Each row is followed by its band, which names the range that a hidden value of the row falls in. A new part has a new value, new ranges and new names.
[-152  -37  -16  194  248 -195  -69  100  -69   73  -50   49  -11  -61
   65  110   42 -186  142  -55 -319  376   86   27  -46  -40   50  -43
  -82 -220  -52  -97  -60   50   21 -153 -238    7   97 -175 -105   18
  221  -93 -317 -112] -> (107)
[ 217   31   -9   69 -174  222  178   21   68   48  -48   75   -6   25
  129  -10   14   59   15  -80   -6 -213   44   -5   99  -34 -162   22
  -19  -83   94  -11  219   54    9  138   16   -1   64   74   39   93
 -220 -182   68   11] -> (108)
[-358  257   19  101  357  376 -601  496 -527  539 -204   21 -465  105
  114  266  158 -607  520  234   18  721   59  413  652  460  126  263
  238 -109 -212   42 -329  206  484  118  362  -55  793 -856 -280  -52
  294 -587 -360  -59] -> (98)
[  -1   58  -74  451   45 -129   78  114   -2 -113 -260   64 -179 -129
  104  159    8 -112   97   64 -291  371  231  199   72 -137  -60 -101
   87 -148   56 -173  248  -86    0  -65  -51    1   17 -137 -132  -79
  211  -46 -272  -66] -> (97)
[-103  133   32 -114  198   42   29  -67 -102  124   45   76  -22  -55
   55    5  -33 -111  115   77   -5   70   49 -222 -283   -4  -38  -57
   11   -8  -24 -136  -92  168 -139   73  -96   36 -114 -148 -126   58
  -18  -12  -92 -127] -> (98)
[ 146   54    2   54  -94  241  123   18   70  139  -58   73    0  -38
  119   43   42   67   32  -35  -12 -199   21  -19   74   -1 -100   53
  -29  -74   40  -31  171   74   72  110  -11  -45   52   18   49   87
 -179 -207   40   -9] -> (108)
[-114 -109  -36   97  -88  -52  140   60   54  -17  -48  127  -62   51
   84   12  -12 -300   20  -60 -156   83  132  -85 -106  -31 -113  -67
  -16 -344   89  -15  146  153 -248    7 -167   17  -55 -111 -119  110
   43   16 -203   60] -> (90)
[ 201   78    3    8  -96  104  160  -87  -54  -27  -39    0  -34    2
  -29   85 -144   57   -3   75    2   11 -148   70  -56  -15  -88  -31
   61  146   -5  -96   34  -31   33   77  214  -85   -3  128  125  -23
 -144   18  252 -133] -> (97)
[ 191  173  130  -86 -174  110  238 -151   52    5   52  118  -28  174
  172 -150  -11   61  -30 -108   84  -41    7 -205 -108  -45 -238  -68
   28  -34  235   15  171   49  -59  172   55 -103  -39   90 -156   15
 -201 -185   89   64] -> (106)
[ -33   30   96  -30   60   -6  128  -22  -19   89  -22    6   60  -37
  -74  -33  -67  120  -31  -74  -77  -43 -116  -89 -206  -49    7  -73
   18   -9  -58  -85 -102   77   37  -98  -14  -11  -93   76   -3   40
  -35  -27   81 -141] -> (106)
[  82 -146  191 -306   10 -449  169 -344   36 -119   84 -123  153  177
  -38 -243 -281   53  -55 -108   17  176  -11 -155 -217  -44  -90   42
 -277  -31  224   15 -267 -133  -11 -173 -201 -152 -167  231  -36  218
  103  -40  120   55] -> (90)
[ 205  -63  -91 -244   10  335 -177  128 -256  292  150 -158  130 -157
   98   75  -48  -63  154  109  -95 -248  -77  119  109   32  108  118
 -142  150 -191  -77 -180  123  145  -54   19  -48  144   13  386  -31
 -182 -124  131 -252] -> (101)
[ 152   81   19  -27 -143  128  197  -30    6   17   16   58  -30   93
  149  -77  -42    2   21  -86   62 -112   96  -68   -4 -102 -215  -50
   35 -105  178  -21  150   80  -35  176    3 -114   48   49   -7   75
 -189 -197   44   41] -> (101)
[ -55   -4  -99 -150   56  108   95   59 -143   65  -15  -18  -53  -14
    2  -23 -156 -174  147   47  116 -162  187  -59  -81  -83 -130  -28
   44 -117   19 -110 -109  204 -148  181  -69   37    4 -110   57  225
 -119  -62  -15  -59] -> (101)
[ 199  -75  107 -194   -6 -439   54 -278 -136 -205  -71 -173   76  136
 -134 -196 -326   92   19  -35  -51  295  -28   90  -64  -48  -16   20
 -219  123  143  -65 -330 -261  173 -243  -18  -27  -92  221  -31  138
  203  -53  189  -32] -> (108)
[ -90   82   18 -196  118  176   55   32 -144  107   93   95  -88  118
   67  -83  -67 -248  171    2  144  -43  112 -213 -145   53 -176  -19
   59  -80   43  -23 -106  265 -252  257   -5  136   76 -191 -147  189
 -164  -73  -53  -42] -> (90)
[ -32   97  198  -43   94   24  174  -35   50  111   19   -2   -7   24
   13  -52  -47  137   -5  -87  -14   62  -61 -104 -178  -46  -75  -52
   71   46   54  -12  -77   44   41   -5   74 -135    7   84  -52  -13
  -80 -118   76 -100] -> (90)
[-110   -2  -31 -232  -18   44  154  -50   11  128   25    6  -59  -29
  108   29 -101 -275   92  113   26  -23  163 -217 -230  -49 -105  -21
  -13 -173   95  -64  -26  198 -238  119 -141 -151 -199 -107   -4   97
  -62   16  -99   -8] -> (98)
[  67   50   52   48  -43  133   19  -24 -107   64  -75  -10   26 -148
  -52  -11  -81  142  -57   85  -30 -142  -98   82 -100   -8   44  -27
   53  127 -102 -157    8   23  104 -114  111   -8  -82   39   91  -15
  -14  -20  169 -138] -> (108)
[ 183  -70  104 -276  -78 -492   66 -406 -106 -226  -53 -165   47  144
  -61 -200 -365  -16   -6   73   21  341   44   31 -121  -37  -55   46
 -250   85  246  -78 -267 -272  107 -202  -71 -176 -202  174  -46  145
  250  -35  164   72] -> (108)
[ -62   65  -28  251  201 -215   49  -26  -48  -69 -217   33  -93  -95
  -53  121  -86  -20  108   53 -161  335  101  105  -57  -77  -10  -55
   16  -60   -7 -188  -25  -76   80  -64  -74   22   -7  -99 -116   72
  208  -52 -134  -99] -> (97)
[ 115 -110  136 -306  -10 -377   64 -270  -87  -78    5 -192  130   88
  -42 -259 -289   83  -10  -36   23  103   65  -37 -104  -70  -26   55
 -252   18  175  -51 -301 -147  120 -227 -174 -123 -165  170    4  189
  156 -114  110   25] -> (91)
[ -79   25   -2   14    4 -180  161  -58  -26  -80 -105   40  -59    8
  -10  -49 -116 -119   33  -14 -112  159  135  -92 -239 -138  -80 -145
   28 -159  102 -119  -19   46 -127  -51 -113  -10 -185  -28 -150   60
  115   21 -109  -23] -> (91)
[ -99   55 -110  437  -56 -153  -12    0   24  -77 -252  279 -151  -46
  103  193  125 -312   41   40 -383  448   93   55  -62    1    2 -116
   -3 -352   42 -144  319    2  -39 -112 -169   21  -73 -260 -295  -56
  325  -30 -362   70] -> (91)
[  68  120  245  133  -14  101  130    2   68   77   15  110  -15  120
  204 -219   86  187  -42 -207   82  -58   94  -95   80   -6 -207   11
   36 -102  194   43  207   53   63   79  -23  -38  164  -23 -218   88
 -112 -357  -55   94] -> (90)
[ -45  -14 -146  488  133 -210   70  106   53  -72 -242   68  -97 -199
   75  291   28 -128  109   45 -407  402  176  198   26 -169    7  -94
   -1 -226  -16 -200  212  -79   35 -109 -192  -62   19 -114  -18  -53
  242  -18 -322 -112] -> (97)
[  -5  149  123 -282   11  133  162 -145  -27  181   99  -23  -31   28
   74  -11 -118  -14   21   90  172  -28  -54 -193 -222   -5 -116   -7
   70   70   86  -48  -90  128  -27  160   90 -298  -83   10   47   10
 -173  -95  152  -61] -> (98)
[  94  345  279  171  -69  231  152 -121  150  137   -9  239 -148  120
  315  -64  191  125  -34  -59   86  150   16 -171   -1   76 -232   -2
  136  -10  256   38  382   20   82  211  145 -222  108  -95 -335 -110
 -124 -368  -50  129] -> (90)
[  31   72  111  -61   38  -43  131 -121  -16   53  -47  -23   64  -62
  -86  -37 -110  192  -50  -19  -57  -17 -128  -65 -239  -68   19  -72
    5   88  -26 -115 -116   -6  105 -121   26  -81 -151  136   21    5
   -6  -30  156 -138] -> (91)
[ 170 -104   46 -193  -22 -273   89 -152 -142 -152  -40 -172   65   98
 -101 -184 -309   49   43  -38   13   83   47   78  -24  -81  -65   15
 -156   67  109  -66 -271 -135   69 -129  -29   21  -48  179   51  189
   67  -46  170  -49] -> (108)
[   0  106   75  -91  115    4  146  -86  -45   85   34   14   53  -11
  -57    1  -92  114   10  -48  -22    5 -128 -133 -262  -75  -37  -94
   36   49  -35 -106 -135   80   26   10   10  -74  -69   85   19   28
  -94  -35  118 -167] -> (106)
[ 250  -59 -127  139  -30  162   86   71   68   96  -10   28   97 -140
  144  174   60   30   84  -38 -253 -141    5   51   91  -71  -24   43
 -162  -65  -58  -76  178   20   36   13 -142   25   61   99  210   22
 -168  -89  -31 -148] -> (97)
[ 110  142   98   45  -43    9   38 -177  -35   45 -106   -2  -17 -125
  -46  112  -79  139  -59  157 -132  181 -216   86 -175   19   87  -33
   33  221  -49 -151   -5 -123  214 -162  195 -207 -143   99   51 -177
   87    1  206 -146] -> (108)
[-149   84   30 -103   32  141   76    2  -53   94    8  110 -106  -52
  165 -115  -12 -238   89  106   75 -105  279 -266 -240  -11 -136  -53
   59 -141   91 -100   95  254 -339  135 -137  104 -196 -243 -224  112
  -37   -5 -202   15] -> (107)
[ 247 -159 -129 -199   31  273 -193  156 -254  252   72 -194  149 -158
  -48  165  -95  -51  173  108 -197 -182 -222  231  185  116  192  176
 -208  204 -315  -62 -289   43  205 -150   82   94  174   84  443    7
 -146  -21  217 -336] -> (97)
[  40   64   97   74  -90  195  129   57   59  109   15  130  -14   12
  188  -94  100   -1  -14 -100  -54 -139   75 -149  -53  -12 -130  -37
   24 -138   83   -3  228  149 -110   53  -56   39  -15  -44 -135   18
 -134 -144  -92    9] -> (107)
[ -85   89   19 -192   31  115   54   -4 -116  146    7  -22  -76  -65
   77  -30  -93 -159   95  133   50  -30  129 -127 -189  -40  -55  -41
   67  -23   31 -109  -79  169 -114   64  -13  -90 -134 -129  -27   24
  -35  -40  -40  -78] -> (106)
[ 177  113   39 -135  -67  114  215 -129  -34    6   -8  -12  -15   46
  -61   21 -169  105   10   24   79  -60 -146  -35 -148  -39 -113  -45
   62  162   32  -70  -71    4   27  127  210  -95  -38  177   98   30
 -205  -17  302 -124] -> (108)
[  84    9  179 -327   53 -176   28 -231 -127   50   60 -125   86  130
  -20 -217 -220   89   23  -26  147   66  -37  -86  -68   37  -55   88
 -159   72  116  -24 -300  -48  150  -74  -50 -127  -30   74  -25  181
   28 -194  160    0] -> (106)
[ -23  163   -2 -192   24  157  141  -41 -114   82   10   50  -92   28
   13  -16 -108 -119  104   70   97  -39   43 -171 -244  -49 -126  -98
  124   18   40  -99  -85  179 -143  190   85  -18  -94  -62  -64   50
 -144  -19   65  -96] -> (91)
[-118   75  -32 -128  -97  116  176    2  -20   59  -55   95 -161   44
  104  -34  -72 -302   85   83   80  -31  215 -197 -184  -38 -178  -75
  107 -215  141  -58   79  226 -276  195  -40  -36 -163 -179 -160  106
  -64  -18 -117   58] -> (106)
[  54   43   97  -86  111 -481  127 -389  -55 -202 -147 -124  -54   25
 -110  -10 -356   32   19  190   54  462   29   47 -177  -39  -58   24
 -101  137  162 -176 -212 -263   97  -96   -6 -218 -208   74  -63  118
  261   33  127  -19] -> (97)
[ 158   46   77  110 -328  157  180 -107  189   67  -92  206  -20   91
  177  -24  106   -3 -110  -82  -51 -102  -48 -100   45   82 -139   40
  -63 -223  167   44  371   37   29   47  -30 -104  -66   16 -135   48
  -93 -201    9  176] -> (91)
[  41   81  133  -28   15  132  173   18    9   96   44   74   31   92
   90 -174    5  131    0 -183   99 -198   41 -173  -47  -40 -176  -30
   29  -98   87   -3   54  152  -37  120  -51   54   61   15 -111  156
 -200 -216   17  -11] -> (98)
[  -2  231  -57 -182   24  121  131 -118 -133   -4    5   91 -169   16
  137  -27 -117 -243  165  177  145   48  250 -214 -273  -93 -212 -119
  121    3  166 -153   30  159 -268  302   19  -32 -154 -162 -157   52
  -99  -18  -57  -21] -> (101)
[ -63   88  -37  112  163 -118   47  -58  -16   63  -44   95   -4  -82
   41  173   13  -97   83   18 -249  293  -25  -72 -217  -77   22 -100
  -32 -112  -32 -151   -3   39   17  -54 -151 -105  -64  -71  -55  -46
  111  -28 -155 -132] -> (106)
[ 180 -129 -105  -90  110  333 -171  252 -219  298   24 -184  117 -202
  -21  148  -48   24  191   73 -143 -265 -120  234  259   92  157  187
 -145  154 -318  -71 -229   89  217  -95   46  142  235   13  398   64
 -172 -105  135 -328] -> (97)
[ 148  113   59  106  -64  115  141  -30   17   44  -43   84    6   23
   63   -6   12  146  -15  -99  -45  -48  -61   -5  -14  -55 -103  -50
   33  -18   55  -55  127   15  112   49   54  -65   62   80  -12   11
 -120 -187   86  -43] -> (101)
[  96  -46 -117  -74 -175   64   22 -120  -11   62  -30  100  -29   33
  139   98  -46 -300   67  116  -27   16   55  -34   27   82  -85   93
 -153 -207   92  -46  135   77  -59  102 -127 -122  -39 -116   34  140
  -13  -94  -44  106] -> (101)
[  95   65  170   -3 -131  189  264   21  111   60   56  110   -9  155
  150 -186   32  100  -45 -219   83 -205   44 -180  -32  -40 -248  -42
   60 -121  182   78  186  135 -110  162   29    0   69   82 -127  100
 -266 -206   46   58] -> (90)
[ -28   92  -63 -282    9  125  173 -121  -64   73   17   42  -87   51
   58  -21 -170 -205  136  116  250 -142  179 -216 -184  -36 -211    0
   30  -94  133  -90  -59  205 -209  325  -54  -75 -101 -113  -17  246
 -180  -70   35   30] -> (101)

Next part:
[ -10 -159  224   39   47   15 -126 -143 -184   48  167 -114  100   56
  164  103  105   96  218  206    1   84 -134   -1  -23   14  -31    4
   51   60  220   24   30   67   37  -62   71  115  -77 -212    7  -25
   19  -13   42  -78] -> V
[   9  -23  -32  -40   18  -59  -26   -6   73  -56  -28  105   18   46
  -61  -36  -21   -9  -31   25  -33   21   80  -12  -47 -117  -23   -8
   34   22    2   -9  -30   44  -38   21   -4   20  -51    3    6   21
   66   20   17   46] -> N
[ -31  -70  -18   55  -73   29  -17 -122   51    1   80   -4    2   89
   87   -8  -90  -66  -83   80   67  -32   -6   51   -9  -40  -69  -98
  118    3  -40   71  -43   -8 -113  -13  -65  -33    2  -66  -81  -42
   68    4  -47   -2] -> Q
[ 266 -191  210 -127  148  -32  -91  -63 -138   30 -215  -36  111  -12
  -62  -95   67  247   22   92   25  191   17 -164   52   78  242  184
   42  122  113  -33   49  113   18  138  319  207  -95 -165   49  -17
  -76  249  347  -37] -> S
[ 18 -34 -32 -30   9 -53 -34 -15  56 -37 -15  83  27  41 -58 -22 -33  -7
 -27  28 -31  22  57 -20 -32 -84   9 -16  32  42  18   3 -14  37 -35  12
  20  25 -35 -40  26  17  60  37  16  24] -> D
[ -30  -45  142  -12  120   -7  -44   34 -141  -87   19   36  107   92
  -15    7   63   27   97   84  -39   16    0   21 -156  -90  -80   56
   26   51   89  -65  -46  107  -23  -36    8   73  -56  -45  -30   15
   47  -24   15   20] -> M
[   2  -22    3  -39   40  -41   -1   13   23  -66  -41  104   45   72
  -64  -51  -20  -11  -22   17  -45    6   68   -3  -97 -127  -40   -1
   22   18    2  -37  -44   74  -49    1  -13   27  -39   15  -15   17
   51    7   20   69] -> U
[ 14 -37 -23 -36   9 -60 -33 -14  50 -37 -27  85  14  56 -57 -21 -20  -8
 -19  39 -22  34  58 -17 -39 -99  -1 -17  22  32  17  -5 -12  41 -38  18
   8  19 -43 -24   9  24  68  18   7  41] -> D
[  0 -93  24  29 -47  12 -13 -47  -2  73  21 -60  35  38  -4  57 -38   7
  11  76  64 -21   3 -23  83  24  51 -16  59  47 -11  49  -9  30 -48   3
  22 -14  29 -53  -7 -48   4 -10  17 -34] -> S
[ 197 -221  231  -74  -16 -105  -27 -200 -260   -6 -221   20   31  300
    3   -7   -4  134  142  154    6  321 -164 -105 -120  -97  141 -135
 -302  -75  144  -97  206  164  -13  -35   -5    1 -159 -275 -253   45
 -106  -61   74  -37] -> D
[ -16  -21   42  -15   63   -1   18   57  -60  -75  -33   55   87   76
  -71  -41  -12   -7   -5   11  -21  -39   52   14 -110 -100  -58   30
   40   43  -12  -60  -78   96  -53  -32   -7   24  -13   31  -32   -2
   43   -6   19   50] -> M
[ -55   -3  -97   12  -43  -43  -23  -16   97  -40   59   79   -7   54
  -29    0  -63  -77  -37   17  -25  -21   53   31  -33 -117  -69  -69
   49   20  -12   18  -37    7  -46  -34  -62  -27  -17    1   14   12
   94  -23  -75   40] -> D
[  -5  -22   32  -29   58  -16   13   45  -21  -79  -43   77   75   70
  -71  -48  -12    3  -12    9  -29  -23   68    4  -99 -113  -54   28
   35   25  -17  -54  -68   92  -48  -17   -9   22  -31   37  -31    2
   34   -3   30   51] -> M
[ 141  -70  -23  -46   81 -185  -77  -25 -174   20 -177  -72 -148  295
   -8  -50   10   15   46  240  -27  321    6  104   -6 -162  171  -11
  -10   16   98   -6  191 -159 -198  -52   18  -42 -114 -159    3  271
  -14  -54   -3   90] -> D
[-297  -31  260  122 -151  249 -154   49 -427  495 -149 -349 -290  298
 -226  119  -60 -495   35  138  392  209 -182  -35   17  392  106   73
 -127  310  119   73  114  145 -128  424 -274  143  250  192 -155  -90
  156 -224 -409  388] -> S
[  40  152 -159   11   64   14  -36   68 -109  -48  120   18  157    6
 -154 -236 -197  -41  -55  -89 -352   15   80   -5  -11 -101   63  -41
   44  202  233  -96   21   41  109 -165   10  193 -132  -36  285  118
 -140  189   39  -73] -> U
[  -5   -7  -22  -38   45  -51  -17    8   60  -65  -29  117   39   47
  -71  -32  -24  -13  -30   25  -57   -3   84   -4  -68 -115  -29    0
   32   20    5  -23  -42   56  -46   24  -16   26  -41    0   -6   15
   53   16   20   34] -> N
[  -6  -14    8  -37   67  -40  -16   20   19  -75  -39  112   48   59
  -70  -42  -15  -11  -21   22  -51    6   71    1 -103 -111  -41   22
   29   25    9  -43  -49   74  -48   20   -9   43  -37    3  -21   10
   55   19   28   54] -> U
[  -1  -13   -8  -36   53  -47  -16   25   22  -65  -46  105   36   62
  -79  -35  -23  -14  -18   12  -51   16   68   -2  -89 -113  -32   18
   10   25    6  -39  -33   65  -42    7   -9   30  -32    3  -10   13
   45    7   21   56] -> U
[  -5  -17    5  -32   53  -30    6   31   -3  -71  -43   93   60   67
  -71  -50  -16  -11  -22   11  -42  -12   68   11  -97 -124  -52   14
   32   32   -2  -54  -66   80  -47  -10  -12   29  -32   27  -22   14
   57    6   17   59] -> U
[ -19   -8   14  -34   36  -30   19   34   21  -84   -5   90   47   93
  -57 -103  -35  -23  -26   17  -48  -19   85  -14 -136 -118  -38    1
   74   19  -14  -33  -40   73  -67    1  -17   23  -51   53   28   25
   36   26   24  124] -> U
[ 264 -146 -100 -137   -7  -85   86 -124   12 -199 -141  160   90   90
  105 -340    6   90 -211  -70   -1   40   27  101 -224 -394 -143  -85
  174   35  -45 -112 -222   38 -129 -206  234   49  -93  -10  -16  122
  294  232  165  254] -> U
[ 22 -50 -34 -19 -24 -42 -24 -27  67 -18  -5  51  24  40 -36 -15 -35  -4
 -35  36   7   5  56 -17   8 -76  10 -30  54  40  -5  26 -19  21 -44   3
  21  -1 -29 -28  25  10  61  25   8  15] -> A
[  26 -138   36   16  -59   11   10  -85   -6   76    0  -67   28   50
   54   39   -8   23   -5   89  107  -26  -20    8   55  -15   21  -26
   96   26  -39   43  -55   24  -91  -20   61  -23   49  -51  -45  -46
   65   -4   41   27] -> V
[ 31 -53 -37 -21 -11 -48 -31 -28  60 -21 -10  47  21  38 -35 -16 -30   6
 -33  43   5  18  56 -11  15 -79  12 -21  58  45   1  21 -18  15 -43   3
  29   5 -37 -34  25  17  64  34  17   5] -> A
[ -20  -14   38  -18   87   -3    0   67  -43  -84  -36   69   89   51
  -79  -29   -4    1   -8    7  -28  -35   63   15 -102  -91  -63   58
   47   48  -10  -62  -87   95  -41  -12    4   42  -12   28  -30  -12
   49    9   30   34] -> M
[-172   47   69   48   49   -1  -99   71   62   68   59   26    4   21
 -168  193  -49  -71   98  114  -35  -21   91 -100   82  145   96   54
  -49   36   41   69  104   65    8  196 -157   11    8  -29    6  -77
 -121 -114  -74 -138] -> A
[ 27 -59 -25 -18 -13 -42 -36 -33  51 -20 -11  49  23  36 -33  -5 -28   4
 -28  39  13  20  41 -13   4 -68   5 -21  44  44   2  18 -20  26 -39   3
  32  10 -26 -45  12   2  68  31  14   5] -> A
[ 332 -236 -179 -103 -140  -80  102 -218   37 -151  -94   66   65   79
  212 -338  -24  101 -257  -77  105   32  -43  131 -130 -393 -131 -170
  237   52  -89  -49 -235  -40 -154 -315  326  -17  -53  -75   15  119
  372  272  148  254] -> Q
[  28  -54 -170  -78 -104  -98  -99   74  173 -117  -47   14  -64 -162
 -123  -30   84  174   38 -150  115  182  204  -72  367 -277 -291   93
  -17   -6  -81  -80 -116   84  369  -51 -100   -8 -369  432  -30  -78
   44  -58   17 -162] -> U
[ 255 -135  220 -202  264 -128 -121   92 -140  -20 -302  103  160  -63
 -251   -5  158  269  133   48  -91  199   62 -229  -34   53  310  277
 -109  177  191 -116   73  188   90  179  392  255  -66 -184  140   34
  -33  220  341  -28] -> D
[-434  220  203  168  231   29 -303  227  198  114  204   71   17 -112
 -319  642  -70 -102  357  132 -209  -30  141 -213  207  435  114  264
 -322 -101   92  204  373   67  172  367 -403   11   61 -138    9 -295
 -563 -399 -120 -518] -> D
[  87  -89  -50    8   54 -125  -81   -6 -129   50  -69 -134 -110  179
   23   19    9   11   38  208   38  198   -2  109   73  -65  144   33
   97   76   56   39  111 -171 -171  -63   86  -38  -29 -148   64  183
   37  -13   -6   37] -> Q
[ -15  103  109   38  215   76   82   21 -241  -28   38  119  240  244
  -68 -161 -201 -190  -97  101 -333 -187  -55   76 -489   44  215  -69
   84  154  178  -54   14   73 -351  -46   80  151  234 -373  119  127
  -45  159   41  181] -> M
[ 32 -92  -6   6 -37 -17 -27 -48  13  16  10 -13  31  38   3  14 -25   9
 -13  48  52   8   7  -4  34 -38  13 -21  64  55  -3  33 -23  18 -45 -26
  56  -2  -1 -60  13 -12  66  25  14  -2] -> Q
[  37 -111    7   17  -49    2  -11  -67  -13   47   14  -52   37   47
   28   12  -31   14  -12   62   68   -3  -15    1   44  -21   26  -27
   80   57   -7   37  -30   17  -62  -40   67   -1   22  -68    3  -23
   56   25   27    9] -> S
[ 24 -59 -25 -16 -12 -41 -33 -34  51 -19 -11  49  21  42 -29  -3 -27   0
 -29  43  14  16  42  -9   2 -69   6 -22  50  43   0  21 -21  22 -47   5
  28   5 -23 -46   7   6  72  28  10   7] -> A
[   8  -28  -39  -35   10  -61  -29  -10   67  -45  -28   94   11   48
  -63  -28  -29  -13  -33   31  -24   24   71  -13  -34 -101   -6  -16
   34   31    2   -7  -25   39  -39   25    0   16  -45  -12    4   19
   71   25   11   37] -> D
[ 33 -65 -19 -16 -24 -35 -29 -42  54 -13  -7  39  24  43 -21 -13 -32   4
 -33  42  22  16  42 -18  11 -66   8 -27  53  38  -5  29 -16  21 -45   3
  28   2 -29 -41  11   1  58  29  17   6] -> A
[ -11 -243  154  -40  -60  -50   18  -98  130   -9 -129   74  -42   89
   71  167  123   43   13  135  321  -32    4  -23  -49  -47  -80   12
   46 -106 -213   70  -99   80 -175  136   25 -142   77    1 -270 -123
  225 -127    7  110] -> Q
[   3  -15  -28  -38   27  -54  -23   -1   61  -59  -28  110   28   50
  -69  -41  -28  -11  -28   20  -49   18   78  -13  -59 -114  -23   -8
   27   23   10  -18  -29   55  -34   18  -10   28  -50    1    6   19
   55   22   18   44] -> N
[  25 -112    0   22  -59    9   -2  -71    4   48   25  -50   40   33
   33   20  -36   16  -16   56   72  -25  -10    1   58  -17   15  -33
   88   46  -23   36  -47   23  -56  -39   57  -10   26  -56   -8  -43
   56   21   30   -3] -> S
[   7  -86  114   -8   55  -39 -121  -74  -57  -35   75   23   63   51
   40   48   54   47  112  123  -29   89  -33  -22  -54  -43  -25    6
   12   55  149   14   34   57   24   -3   38   85  -93 -148   20    9
   46   13   13  -51] -> A
[  28 -101   -6   18  -56   -3   -6  -59    8   36   29  -40   45   34
   19   16  -34   18   -8   55   58  -19    0   -5   56  -28   22  -35
   80   53  -12   36  -34   21  -47  -42   57  -12   11  -56   12  -25
   51   22   20  -12] -> S
[ -39  -57  212  -23  171  -48 -160  -45 -141 -101   95   73   96   75
   51   58  125   61  203  155 -112  127  -44    0 -181  -88 -104   61
  -26   39  240  -48   32  109   56    2    0  156 -148 -156   -8   27
   38  -22   14  -41] -> U
[  27 -111    7   20  -57    5   -5  -69    3   52   28  -57   38   40
   36   20  -28   16   -8   66   71  -20   -6    4   58  -22   20  -31
   93   47  -16   47  -38   15  -62  -40   58  -13   22  -55    3  -28
   52   15   26    3] -> S
[  33 -123   13   18  -65   11   13  -79  -30   83   25  -88   38   43
   49    3  -27   31   -1   77   66  -17  -23    3   73  -20   37  -36
  104   49   -6   29  -45   23  -60  -52   70   -2   25  -46    3  -29
   38   22   56   23] -> V
[ 21 -95 -10  17 -53  -3 -11 -73  41  13  22  -9  26  51  30   8 -46  -2
 -40  55  68 -17   8   7  26 -39  -6 -45  84  30 -36  47 -36  12 -74 -22
  28 -24   9 -57 -22 -31  63  20   9   2] -> Q
[  35 -112   -5   19  -60    5   -8  -70  -15   53   16  -66   30   40
   28    7  -36   19  -14   60   72    0  -11    3   73  -22   24  -31
   87   57   -9   29  -38   17  -47  -42   59   -3   10  -50   -3  -29
   51   29   31   -2] -> S
[  26 -118    0   23  -66   17   10  -78   -5   72   27  -69   42   27
   43   17  -33   22  -14   60   72  -34  -15    7   75  -20   18  -34
  101   45  -22   34  -58   22  -60  -50   64   -9   37  -46   -9  -45
   50   19   44    7] -> V
[  21 -117   -5   29  -74   19   17  -78  -17   84   29  -82   32   42
   46    8  -46   10  -16   56   68  -29  -27    9   63  -15   27  -41
   99   43  -22   32  -49   18  -68  -60   63   -9   48  -47   -2  -43
   42   17   43   35] -> V
